Each row has a name. Each piece below is followed by the name of the row it came from, unless a question asks for something else. Each question is about the rows just above it. Places in a row count from 0.

(16): [ 97 165 149 140 131 193 153 140 143 156 122 118 181 132 133 163 174 177
 193 143 121 134 166 136 107 112 181 122 152 178 139 121 177 136 169  97
 156 171 169 141 178 137 133 107 126 118 177 121 138 127 195 151 166 146
 186 115 145 161 146 176 165]
(21): [139 165 135 121 177 138 110 188 154 172 185 109 132 157 156 105 143 153
 158 145 127 190 128 145 144 181 163 132 156 149 111 109 134 133 110 151
 146 128 164 109 165 185 129 114 152 164 179 157 153 190 126 150 127  96
 126 151 120  79 132 150 157]
(27): [ 97 165 149 140 131 193 153 140 143 156 122 118 173 132 133 118 174 177
 193 143 121 134 166 136 107 112 181 122 152 178 139 121 168 136 169  97
 156 171 169 141 173 120 146 122 123 109 176 110 139 129 181 189 134 144
 166 115 155 161 158 150 180]
(5): [109 185 145 110 179  79 165 134 156 144 129 110 111 172 126 150 143 165
 158 114 151 128 149 153 120 109 177 164  96 188 121 139 126 135 181 170
 132 156 138 154 146 132 132 133 153 157 163 185 152 127 157 190 104 150
 164 127 157 151 145 109 128]
(83): [104 171 124 164 128 184 116 127 144 125 154  96 175 130 147 111 115 161
 183 106 140 141 161 112 140 126 160 152 122 178 148 142 159 161 183 151
 164 171 143 118 168 143 155 109 134 126 173 166 122 155 183 159 171 170
 170 101 145 130 121 154 138]
(53): [118 120 169 122 128 149 183 137 135 171  92 172 151 142 120 203 198 163
 149 160 123 125 152 165 108 111 165 137 102 149 144 126 159 132 137  82
 126 156 155 174 151 114 129 142 124 116 143  89 150 100 166 138 135 135
 163 140 153 190 170 155 171]
tags:
[181] -> j_552
[168] -> j_63
[152] -> j_391
[169] -> j_203
[153] -> j_638
Look up the entry of (16) at place 34 in the table: -> j_203
Which row holds these entries in another order? [157 151 128 114 181 185 138 188 105 126 132 172 152 110 132 163 109 139
 157 146 164 185 190 135 128 132 165 110 151 150 127 157 149 133  96 156
 190  79 129 145 153 165 120 154 109 111 144 127 121 164 145 177 109 153
 158 134 143 150 126 156 179] -> (21)
[ 97 165 149 140 131 193 153 140 143 156 122 118 173 132 133 118 174 177
 193 143 121 134 166 136 107 112 181 122 152 178 139 121 168 136 169  97
 156 171 169 141 173 120 146 122 123 109 176 110 139 129 181 189 134 144
 166 115 155 161 158 150 180] is in which row? -> (27)

(4): [ 96 132 189 156 144 147 147 102  94 155 140 172 124 102 116 142 167 173
 111 129 167]
(111): [142  76 157 151 122 120 131 113 166 154 110 204 165 120  89 135 123 136
 117 145 162]
(42): [109 166  94 107 141 131 139 145 104  92 152  71  93 134 176  99 133 123
 138 117  70]
(55): [147  79 138 175 103 106 137 174  98  83 112 145 161 152 100 126 100 156
 126 169 142]
(174): [154 117 121 142 117 101 145 183 130  63 102 132 171 167 145 150 117 129
 147 126  75]
(176): [107 148 139 141 116 127 122  92  81 188 150 111  93 102  97 137 140 125
 113 122 199]
(160): [124 159 167  90 170 182 113 184 165 119  97 114 145 150 121 100 147 116
 140 126 100]
(93): [ 94  92 117 104 139 100  71 107 133 145 176 138 131 134 152 166  93 123
  70 141 109]
(147): [106  77 115 165 124  99 176 123 100 125 156 186 131 110 124  83  92 118
 119 157 110]
(66): [158 123 124 136 105 123 101  91 125  83 119 120 140 130 170 208 134 187
 127 122 134]
(30): [110 155 155 126 128 138 141  80  95 176 126 162 137  97 134 193 119  89
 129  89 150]
Does one of the named rows hold [131 141 107] side by side, in this order? -> no
Which row holds these entries in another order? [139 117  71  93 141 134 166 131 123 133 145  94  92 107  99 138 109 176
  70 152 104] -> (42)
Among the named rows, does one hold [105 123 101] next to each other, in this order? -> yes

